Here is a tiny trained network, its code and every weight. The questions are about switching its units off for an input and a target symbol, where a switched-off unit gives its printed mean instead of its output.

import numpy as np


def w(rows, s, z=0):
    codes = np.array(rows[::2]) - 128.0
    scale = np.full(codes.shape[1], s)
    scale[-1] = z or s
    return codes * scale


def norm(h):
    return h / np.sqrt((h * h).mean(-1, keepdims=True) + 1e-5)


def f(y):
    return y / 2 * (1 + np.tanh(0.7978845608 * (y + 0.044715 * y**3)))


def softmax(a):
    e = np.exp(a - a.max(-1, keepdims=True))
    return e / e.sum(-1, keepdims=True)


def log_softmax(a):
    a = a - a.max(-1, keepdims=True)
    return a - np.log(np.exp(a).sum(-1, keepdims=True))


def net(x, mask):
    ids = ['αγεξψω'.index(c) for c in x.split()]
    T = len(ids)
    res = E[ids] + P[:T]
    u = 0
    for l in range(2):
        q, k, v = (norm(res) @ M[l].T for M in (Q, K, V))
        z = softmax(np.where(np.tri(T) > 0, q @ k.T / 2**0.5, -1e9)) @ v
        res = res + np.where(mask[u], z, O[l][:, -1]) @ O[l][:, :-1]
        u += 1
        y = f(norm(res) @ A[l][:, :-1].T + A[l][:, -1])
        res = res + np.where(mask[u : u + 8], y, B[l][:, -1]) @ B[l][:, :-1]
        u += 8
    return log_softmax(norm(res)[-1] @ U[:, :-1].T + U[:, -1])


Q, K, V, O, A, B = {}, {}, {}, {}, {}, {}
E = w([
[197,148,82,142,144,154,186],'α',
[147,123,124,130,101,210,146],'γ',
[89,165,156,102,174,160,140],'ε',
[163,200,32,107,84,74,175],'ξ',
[168,180,90,125,55,152,115],'ψ',
[249,133,88,109,82,98,143],'ω',
],0.018)
P = w([
[32,64,124,172,156,77,54],'0',
[80,247,34,133,196,221,84],'1',
[215,107,160,122,118,111,204],'2',
[74,220,27,118,177,242,82],'3',
[238,130,167,149,144,92,202],'4',
[80,224,27,120,182,246,73],'5',
[209,124,128,130,117,94,204],'6',
[84,230,41,139,174,236,78],'7',
[199,114,131,129,120,91,202],'8',
[87,231,44,143,188,228,73],'9',
[201,119,127,127,126,91,199],'10',
],0.011)
Q[0] = w([
[134,159,30,105,193,155,134],'0.h0',
[107,162,80,100,153,116,2],'0.h0',
],0.011)
K[0] = w([
[79,23,119,124,111,26,32],'0.h0',
[47,71,128,253,81,93,138],'0.h0',
],0.0067)
V[0] = w([
[75,254,34,217,140,214,186],'0.h0',
[26,195,64,135,146,9,105],'0.h0',
],0.0047)
O[0] = w([
[179,122,82,222,140,139,53,252],'0.h0',
[33,69,175,254,239,84,166,243],'0.h0',
],0.008,0.0013)
A[0] = w([
[157,138,154,190,24,10,104,133],'0.n0',
[132,185,150,103,189,166,163,160],'0.n1',
[38,35,237,67,154,38,72,31],'0.n2',
[200,51,149,80,116,39,254,139],'0.n3',
[176,135,115,166,200,51,150,148],'0.n4',
[58,165,151,100,185,153,51,91],'0.n5',
[49,90,155,155,149,66,64,2],'0.n6',
[142,239,149,26,148,112,247,44],'0.n7',
],0.0095,0.0076)
B[0] = w([
[192,174,147,88,6,131,148,195],'0.n0',
[149,108,128,7,78,129,112,232],'0.n1',
[134,110,232,106,178,133,89,137],'0.n2',
[180,151,61,195,139,112,188,254],'0.n3',
[78,136,126,143,147,185,136,225],'0.n4',
[179,133,77,213,118,100,153,153],'0.n5',
[111,186,121,93,119,58,114,131],'0.n6',
[29,189,143,57,147,160,137,219],'0.n7',
],0.014,0.0071)
Q[1] = w([
[229,39,246,122,122,88,192],'1.h0',
[24,143,198,44,108,145,38],'1.h0',
],0.011)
K[1] = w([
[247,164,64,46,119,184,209],'1.h0',
[65,139,192,50,149,118,113],'1.h0',
],0.012)
V[1] = w([
[155,39,159,213,79,60,47],'1.h0',
[192,143,89,162,2,163,123],'1.h0',
],0.0091)
O[1] = w([
[254,194,230,244,99,123,122,2],'1.h0',
[38,32,176,172,134,175,18,206],'1.h0',
],0.0098,0.0052)
A[1] = w([
[125,124,148,135,49,50,95,115],'1.n0',
[181,202,218,106,91,111,181,92],'1.n1',
[155,124,150,208,109,79,135,61],'1.n2',
[190,60,122,170,91,63,155,2],'1.n3',
[131,154,119,148,106,75,222,40],'1.n4',
[152,170,254,67,171,40,151,101],'1.n5',
[134,171,253,75,94,109,154,52],'1.n6',
[170,207,83,115,74,97,188,128],'1.n7',
],0.016,0.0074)
B[1] = w([
[178,182,65,117,90,154,113,143],'1.n0',
[16,98,146,118,106,190,125,170],'1.n1',
[156,109,95,58,202,89,157,155],'1.n2',
[187,109,81,123,193,1,85,162],'1.n3',
[93,175,204,165,44,156,154,159],'1.n4',
[61,181,29,12,147,163,124,145],'1.n5',
[122,69,84,55,215,141,55,132],'1.n6',
[175,77,180,128,146,48,145,249],'1.n7',
],0.015,0.014)
U = w([
[45,158,89,76,135,137,114,209],'α',
[46,85,152,169,136,144,73,205],'γ',
[162,143,88,136,192,104,119,123],'ε',
[153,253,83,131,76,198,104,42],'ξ',
[117,205,37,199,165,215,206,6],'ψ',
[62,181,152,181,88,144,197,169],'ω',
],0.0082,0.0023)

Each question gives the input, a string of symbols that net reads in full, and the target symbol t.
The units are the heads (2 rows each of Q, K, V and O) and the neurons (one row each of A and B). Each row of codes is followed by its name. A weight is (code - 128) times the scale printed after its matrix; where a second scale follows, it is the last column's (O, A, B and U).
mask holds one flag per unit, layer by layer, with each layer's heads first. A switched-off unit (its flag False) gives its mean, the last column of its rows in O or B, instead of its output. The means were averaged over made-up inputs and are rounded, as every weight is.
A unit's drop is (log p(t) with every unit on - log p(t) with that unit switched off) / (log p(t) with every unit on - log p(t) with every unit switched off).
The circuit of an input: a set's keep is (log p(t) with only the set's units on - log p(t) with every unit switched off) / (log p(t) with every unit on - log p(t) with every unit switched off). Starting from the 12 units with the biggest drops (on a tie, the unit counted first), units are removed one at a time, each time the one whose removal leaves the highest keep (on an exact tie, the one counted first), for as long as the keep stays at least 0.8.
circuit, biggest first: the units of the circuit, biggest drop first
k most important neurons: the k neurons with the biggest drops, biggest first
top k neurons in layer l: the k neurons of layer l with the biggest drops, biggest first
input ψ ω ε γ ω α ω ω ε α, target γ: circuit, biggest first : [1.h0; 0.n0; 0.n1]
input γ α ε ε, target ξ: 2 most important neurons : [0.n5; 0.n7]
input α ω ξ, target ω: top 2 neurons in layer 0 : [0.n1; 0.n7]
input ψ ω ω ω α ω ε ψ, target γ: circuit, biggest first : [1.h0]
input ψ ε ξ ω γ, target γ: circuit, biggest first : [1.h0; 0.n7]
input γ ξ ω ω ξ ω, target ξ: top 4 neurons in layer 0 : [0.n7; 0.n1; 0.n0; 0.n3]
input ξ ω ε γ ε ω ψ ω ω γ, target ψ: circuit, biggest first : [0.h0; 1.h0]
input ψ ω ε ω ω ε ξ ω ξ ω, target γ: top 3 neurons in layer 0 : [0.n0; 0.n1; 0.n3]
input α ω ω ω ψ γ, target ε: top 2 neurons in layer 0 : [0.n4; 0.n0]
input γ ψ ψ γ, target ξ: top 3 neurons in layer 0 : [0.n0; 0.n7; 0.n1]
input ω ω ξ ε ε ω ξ, target ω: top 2 neurons in layer 0 : [0.n3; 0.n1]
input γ ω ω α, target ξ: 4 most important neurons : [0.n7; 0.n0; 1.n7; 0.n1]
input ξ ε ω ψ α ε, target ψ: 4 most important neurons : [0.n0; 1.n7; 0.n5; 0.n7]
input γ ω ω ω α ψ α γ, target ξ: most important neuron : [0.n0]
input ε ω ω ε ω ω ψ ε α, target ψ: top 2 neurons in layer 0 : [0.n3; 0.n1]
input ξ ω ξ ε ω ω ω ω, target ψ: 3 most important neurons : [0.n0; 1.n7; 0.n7]
input ε ψ ε ω ω ε γ γ, target ω: 2 most important neurons : [0.n3; 1.n1]
input ψ ε ε ξ ψ ω ω ω ψ, target ξ: top 2 neurons in layer 0 : [0.n3; 0.n0]
input ε ε ω ψ α ψ ω ω, target ω: 2 most important neurons : [0.n3; 1.n1]
input ε ω α α ψ α ψ ε ω ε, target ω: top 3 neurons in layer 0 : [0.n5; 0.n1; 0.n3]
